Below are the code and all the weights of a small trained network. Each question names an input and a target symbol and asks about switching units off, where a switched-off unit gives its printed mean instead of its output.

import numpy as np


def w(rows, s, z=0):
    codes = np.array(rows[::2]) - 128.0
    scale = np.full(codes.shape[1], s)
    scale[-1] = z or s
    return codes * scale


def f(y):
    return np.maximum(y, 0)


def softmax(a):
    e = np.exp(a - a.max(-1, keepdims=True))
    return e / e.sum(-1, keepdims=True)


def log_softmax(a):
    a = a - a.max(-1, keepdims=True)
    return a - np.log(np.exp(a).sum(-1, keepdims=True))


def net(x, mask):
    ids = ['αβδζηθλστω'.index(c) for c in x.split()]
    T = len(ids)
    res = E[ids] + P[:T]
    u = 0
    for l in range(2):
        q, k, v = (res @ M[l].T for M in (Q, K, V))
        z = softmax(np.where(np.tri(T) > 0, q @ k.T / 2**0.5, -1e9)) @ v
        res = res + np.where(mask[u], z, O[l][:, -1]) @ O[l][:, :-1]
        u += 1
        y = f(res @ A[l][:, :-1].T + A[l][:, -1])
        res = res + np.where(mask[u : u + 4], y, B[l][:, -1]) @ B[l][:, :-1]
        u += 4
    return log_softmax(res[-1] @ U[:, :-1].T + U[:, -1])


Q, K, V, O, A, B = {}, {}, {}, {}, {}, {}
E = w([
[105,152,48,26,73,144,247,97,126,174,94,50],'α',
[89,157,138,108,161,152,194,229,235,143,10,198],'β',
[127,53,55,128,141,126,154,41,93,82,127,184],'δ',
[116,84,209,105,58,174,104,70,58,63,144,137],'ζ',
[133,86,97,115,106,135,129,105,106,91,231,165],'η',
[131,154,201,111,64,136,78,176,76,80,209,137],'θ',
[87,95,191,138,109,93,122,144,113,189,89,66],'λ',
[158,217,156,196,86,167,158,76,89,168,79,99],'σ',
[103,81,82,188,169,50,134,112,95,138,130,128],'τ',
[77,203,159,93,125,223,119,27,139,91,97,48],'ω',
],0.016)
P = w([
[23,151,199,71,235,73,110,36,14,170,117,155],'0',
[29,120,153,144,116,122,141,101,117,143,111,149],'1',
[55,116,139,139,107,107,139,114,136,137,118,148],'2',
[91,112,126,143,99,104,144,122,131,139,125,148],'3',
[117,113,92,143,127,124,140,148,124,137,137,125],'4',
[134,105,84,149,125,127,145,162,127,134,149,122],'5',
[149,106,63,155,119,127,128,170,114,139,151,124],'6',
[166,102,53,158,115,122,128,170,120,149,166,116],'7',
[176,89,33,162,112,132,121,183,122,149,166,116],'8',
[192,86,18,165,104,136,126,189,120,155,175,112],'9',
[203,102,2,181,110,139,115,188,129,151,181,131],'10',
],0.011)
Q[0] = w([
[203,198,135,114,180,194,137,127,177,160,88,1],'L0H1',
[81,119,153,164,77,109,143,74,27,120,182,145],'L0H1',
],0.0088)
K[0] = w([
[205,88,28,215,2,147,124,148,173,119,145,23],'L0H1',
[84,138,133,36,109,79,190,101,74,180,150,148],'L0H1',
],0.0093)
V[0] = w([
[150,2,146,132,116,165,122,122,77,128,130,142],'L0H1',
[166,118,68,116,145,156,185,71,123,88,88,153],'L0H1',
],0.0085)
O[0] = w([
[236,75,166,162,251,156,168,75,169,81,127,104,27],'L0H1',
[175,91,139,104,6,40,107,51,255,116,68,138,252],'L0H1',
],0.011,0.0031)
A[0] = w([
[89,82,148,162,107,167,176,136,9,212,200,192,67],'L0N1',
[186,51,162,63,95,9,109,166,193,122,156,197,88],'L0N2',
[94,152,253,124,147,66,134,177,157,169,94,176,2],'L0N3',
[197,87,82,121,96,71,54,163,51,77,236,144,151],'L0N4',
],0.0071,0.0064)
B[0] = w([
[222,141,86,114,128,49,122,171,116,63,69,94,200],'L0N1',
[176,225,50,147,197,176,59,116,150,78,56,139,206],'L0N2',
[99,87,129,141,228,131,103,86,151,23,114,178,150],'L0N3',
[71,97,120,106,131,125,177,2,131,83,99,171,254],'L0N4',
],0.0087,0.0072)
Q[1] = w([
[86,42,105,45,204,114,106,200,128,31,138,253],'L1H1',
[102,66,152,205,181,77,11,3,39,22,137,131],'L1H1',
],0.0069)
K[1] = w([
[67,102,174,93,254,56,146,128,107,63,45,186],'L1H1',
[163,208,102,58,245,92,102,50,14,181,178,84],'L1H1',
],0.0074)
V[1] = w([
[143,92,3,127,177,97,204,109,162,64,172,205],'L1H1',
[178,128,97,237,172,65,128,185,145,214,74,98],'L1H1',
],0.0065)
O[1] = w([
[113,117,111,3,135,153,145,66,101,219,151,153,106],'L1H1',
[58,123,133,76,175,88,176,132,170,45,142,183,1],'L1H1',
],0.012,0.0081)
A[1] = w([
[59,48,204,151,139,119,104,20,73,102,180,106,181],'L1N1',
[254,126,152,225,184,123,70,154,137,116,211,134,4],'L1N2',
[138,117,122,80,113,178,94,101,116,235,144,157,29],'L1N3',
[218,163,74,175,50,110,99,147,124,166,139,97,88],'L1N4',
],0.0064,0.0031)
B[1] = w([
[80,195,128,188,150,155,109,168,204,187,104,88,168],'L1N1',
[149,35,136,40,45,153,245,157,147,168,70,164,168],'L1N2',
[165,98,192,194,117,67,142,167,141,60,226,87,186],'L1N3',
[83,92,137,77,200,140,92,163,155,112,164,137,250],'L1N4',
],0.011,0.015)
U = w([
[129,179,50,187,149,185,14,86,147,150,114,116,177],'α',
[79,120,88,68,3,45,148,50,80,170,134,84,133],'β',
[189,102,150,107,154,89,96,61,152,97,95,132,51],'δ',
[169,131,116,144,92,148,186,79,133,158,85,127,132],'ζ',
[142,115,115,160,140,150,130,132,120,130,222,133,159],'η',
[188,151,65,118,124,155,121,130,42,130,132,123,177],'θ',
[105,97,130,111,188,138,161,118,126,45,155,92,3],'λ',
[173,174,99,226,63,51,155,99,128,94,79,144,160],'σ',
[16,102,145,92,166,158,124,71,125,148,164,199,193],'τ',
[156,57,102,125,112,138,97,157,135,81,148,143,56],'ω',
],0.0059,0.0051)

Each question gives the input, a string of symbols that net reads in full, and the target symbol t.
The units are the heads (2 rows each of Q, K, V and O) and the neurons (one row each of A and B). Each row of codes is followed by its name. A weight is (code - 128) times the scale printed after its matrix; where a second scale follows, it is the last column's (O, A, B and U).
mask holds one flag per unit, layer by layer, with each layer's heads first. A switched-off unit (its flag False) gives its mean, the last column of its rows in O or B, instead of its output. The means were averaged over made-up inputs and are rounded, as every weight is.
A unit's drop is (log p(t) with every unit on - log p(t) with that unit switched off) / (log p(t) with every unit on - log p(t) with every unit switched off).
The circuit of an input: a set's keep is (log p(t) with only the set's units on - log p(t) with every unit switched off) / (log p(t) with every unit on - log p(t) with every unit switched off). Starting from all 10 units, units are removed one at a time, each time the one whose removal leaves the highest keep (on an exact tie, the one counted first), for as long as the keep stays at least 0.8.
units of the circuit, in order: the units of the circuit, biggest drop first
unit that matters most: the unit with the biggest drop
top k neurons: the k neurons with the biggest drops, biggest first
k most important neurons of layer l: the k neurons of layer l with the biggest drops, biggest first
input β θ η, target β: most important neuron of layer 0 : L0N3
input λ ω ζ, target λ: top 2 neurons : L0N1, L0N4
input σ λ ζ ω ζ θ ω η, target σ: units of the circuit, in order : L0N4, L1H1, L1N4
input ω σ η θ θ β δ, target ω: units of the circuit, in order : L1H1, L1N4, L1N2
input δ σ λ, target δ: top 2 neurons : L0N2, L1N3
input λ β ω ζ δ θ λ σ η, target λ: units of the circuit, in order : L0H1, L1H1, L0N1
input ζ λ η, target ζ: top 3 neurons : L1N2, L1N4, L0N4
input σ θ ω ω η η η ω, target ζ: units of the circuit, in order : L0H1, L1N2, L1H1, L1N3
input ω β λ ω ζ λ η, target ω: top 2 neurons : L1N4, L1N2
input λ ω ω ζ β θ ζ δ, target λ: 2 most important neurons of layer 0 : L0N1, L0N4
input σ θ λ η σ δ η ω ζ, target σ: units of the circuit, in order : L1H1, L0N4, L1N4
input θ θ ω ζ τ ζ ζ, target θ: units of the circuit, in order : L0H1, L0N1
input ω ω α θ δ β ζ τ ω β τ, target ω: top 3 neurons : L1N4, L1N2, L0N1
input ω δ δ η δ δ δ ω θ β τ, target ω: units of the circuit, in order : L1H1, L1N4, L1N2
input τ ω ζ ζ, target τ: units of the circuit, in order : L1H1
input σ β η θ θ θ ω τ, target σ: units of the circuit, in order : L1H1, L0N4, L1N4
input β ζ ζ σ θ σ ω ω η, target β: units of the circuit, in order : L0N3, L1H1
input ζ α τ λ λ σ ζ, target ζ: units of the circuit, in order : L0H1, L1N2, L1N4
input β α ω θ δ η ζ δ, target β: top 2 neurons : L0N4, L0N3
input β ω τ, target β: unit that matters most : L0H1
input α λ θ η θ ω β α τ, target α: top 2 neurons : L0N2, L0N4
input δ ω η ω τ η η α θ, target δ: 2 most important neurons of layer 0 : L0N2, L0N4
